Below is a small trained network, with its code and all its weights. Each question gives an input and a target symbol and asks what happens when units are switched off, that is, made to give their printed mean instead of their output.

import numpy as np


def w(rows, s, z=0):
    codes = np.array(rows[::2]) - 128.0
    scale = np.full(codes.shape[1], s)
    scale[-1] = z or s
    return codes * scale


def norm(h):
    return h / np.sqrt((h * h).mean(-1, keepdims=True) + 1e-5)


def f(y):
    return y / 2 * (1 + np.tanh(0.7978845608 * (y + 0.044715 * y**3)))


def softmax(a):
    e = np.exp(a - a.max(-1, keepdims=True))
    return e / e.sum(-1, keepdims=True)


def log_softmax(a):
    a = a - a.max(-1, keepdims=True)
    return a - np.log(np.exp(a).sum(-1, keepdims=True))


def net(x, mask):
    ids = ['ΘΨΩαβεζηλξτφ'.index(c) for c in x.split()]
    T = len(ids)
    res = E[ids] + P[:T]
    r = norm(res)
    for j in range(2):
        rows = slice(2 * j, 2 * j + 2)
        q, k, v = (r @ M[0][rows].T for M in (Q, K, V))
        z = softmax(np.where(np.tri(T) > 0, q @ k.T / 2**0.5, -1e9)) @ v
        o = O[0][rows]
        res = res + np.where(mask[j], z, o[:, -1]) @ o[:, :-1]
    y = f(norm(res) @ A[0][:, :-1].T + A[0][:, -1])
    res = res + np.where(mask[2:14], y, B[0][:, -1]) @ B[0][:, :-1]
    return log_softmax(norm(res)[-1] @ U[:, :-1].T + U[:, -1])


Q, K, V, O, A, B = {}, {}, {}, {}, {}, {}
E = w([
[171,152,154,112],'Θ',
[183,206,148,125],'Ψ',
[183,208,141,124],'Ω',
[150,150,161,163],'α',
[184,2,125,85],'β',
[179,183,148,146],'ε',
[82,62,17,144],'ζ',
[161,160,145,122],'η',
[177,171,151,118],'λ',
[177,179,146,115],'ξ',
[71,51,50,151],'τ',
[170,96,41,91],'φ',
],0.015)
P = w([
[49,246,127,171],'0',
[200,133,78,151],'1',
[79,172,173,119],'2',
[179,113,113,190],'3',
[87,162,149,67],'4',
[201,143,93,149],'5',
[107,142,177,69],'6',
[151,108,118,199],'7',
[101,126,189,68],'8',
[177,141,86,167],'9',
[93,112,192,73],'10',
[179,166,72,158],'11',
[115,119,185,47],'12',
[136,120,109,205],'13',
],0.013)
Q[0] = w([
[70,133,170,112],'h0',
[136,137,138,151],'h0',
[177,170,141,254],'h1',
[62,69,161,144],'h1',
],0.0091)
K[0] = w([
[27,39,83,107],'h0',
[187,110,138,116],'h0',
[133,133,112,168],'h1',
[154,193,1,158],'h1',
],0.0071)
V[0] = w([
[191,86,97,148],'h0',
[1,140,196,125],'h0',
[84,14,186,134],'h1',
[91,122,176,11],'h1',
],0.0089)
O[0] = w([
[248,153,163,115,178],'h0',
[179,142,76,40,2],'h0',
[107,126,192,218,121],'h1',
[60,62,145,153,160],'h1',
],0.012,0.0048)
A[0] = w([
[75,120,185,198,106],'n0',
[106,140,87,147,48],'n1',
[20,68,193,53,94],'n2',
[51,123,153,124,121],'n3',
[159,39,17,139,226],'n4',
[93,199,62,194,154],'n5',
[143,127,120,4,108],'n6',
[152,115,153,141,253],'n7',
[106,156,96,119,91],'n8',
[113,155,105,170,79],'n9',
[18,138,98,91,196],'n10',
[49,120,117,63,125],'n11',
],0.011,0.0045)
B[0] = w([
[127,201,55,80,198],'n0',
[216,97,157,167,110],'n1',
[194,126,144,145,207],'n2',
[189,112,159,41,134],'n3',
[1,153,94,137,255],'n4',
[143,142,172,124,162],'n5',
[118,177,137,175,185],'n6',
[70,168,114,55,253],'n7',
[173,108,182,127,113],'n8',
[222,71,100,116,123],'n9',
[45,113,202,35,152],'n10',
[154,199,217,148,149],'n11',
],0.0081,0.006)
U = w([
[75,208,137,65,194],'Θ',
[153,125,103,113,9],'Ψ',
[158,124,103,115,6],'Ω',
[148,129,106,126,26],'α',
[108,108,169,253,162],'β',
[157,126,104,107,3],'ε',
[182,101,111,134,89],'ζ',
[153,137,77,130,111],'η',
[132,149,92,132,38],'λ',
[178,113,82,118,118],'ξ',
[151,88,232,87,222],'τ',
[170,112,101,129,84],'φ',
],0.012,0.0042)

Each question gives the input, a string of symbols that net reads in full, and the target symbol t.
The units are the heads (2 rows each of Q, K, V and O) and the neurons (one row each of A and B). Each row of codes is followed by its name. A weight is (code - 128) times the scale printed after its matrix; where a second scale follows, it is the last column's (O, A, B and U).
mask holds one flag per unit, heads first, then neurons. A switched-off unit (its flag False) gives its mean, the last column of its rows in O or B, instead of its output. The means were averaged over made-up inputs and are rounded, as every weight is.
A unit's drop is (log p(t) with every unit on - log p(t) with that unit switched off) / (log p(t) with every unit on - log p(t) with every unit switched off).
The circuit of an input: a set's keep is (log p(t) with only the set's units on - log p(t) with every unit switched off) / (log p(t) with every unit on - log p(t) with every unit switched off). Starting from the 12 units with the biggest drops (on a tie, the unit counted first), units are removed one at a time, each time the one whose removal leaves the highest keep (on an exact tie, the one counted first), for as long as the keep stays at least 0.8.
circuit, biggest first: the units of the circuit, biggest drop first
top k neurons: the k neurons with the biggest drops, biggest first
heads that matter: for each layer, one digit per head in row order, 1 if its drop is at least 0.15 and else 0, layers parted by /
drop of u: that unit's drop, to one decimal
input Θ β Ψ β Θ, target τ: heads that matter	01
input Θ η β ξ η λ λ φ β β β ε, target β: heads that matter	11
input β η ξ α η, target τ: heads that matter	01
input ζ τ λ η β α β Ψ β Ψ, target β: circuit, biggest first	[h1]
input Θ φ Θ β Θ β λ Θ, target Θ: circuit, biggest first	[n7 h1]
input β ξ ζ β β φ ξ Θ ξ λ Ω λ ξ, target τ: circuit, biggest first	[n4 h1]
input α Θ Θ β β β β λ φ, target τ: circuit, biggest first	[h1 n2]
input η α β, target Θ: circuit, biggest first	[h1 n6]
input φ Θ λ β λ, target τ: heads that matter	11
input τ β β τ Θ ξ, target β: heads that matter	11
input η β λ ξ η, target τ: heads that matter	00
input β λ β λ λ ζ, target β: heads that matter	10
input φ φ β β ξ Θ β β α Ω, target β: heads that matter	11
input Θ Ω β Ψ λ β β ξ β Θ, target β: top neuron	[n4]
input β β β β β β, target β: heads that matter	01
input β Θ β β Ω ζ φ Ψ φ, target τ: top 4 neurons	[n2 n3 n4 n6]
input ε η β λ ζ β β β Θ η, target β: drop of h0	0.5
input Θ ξ Θ φ Θ, target τ: drop of n4	0.2
input ε β φ η α ξ β β β β τ ζ, target β: drop of h1	0.1
input β λ β η φ ξ β Θ β β, target β: circuit, biggest first	[h0]
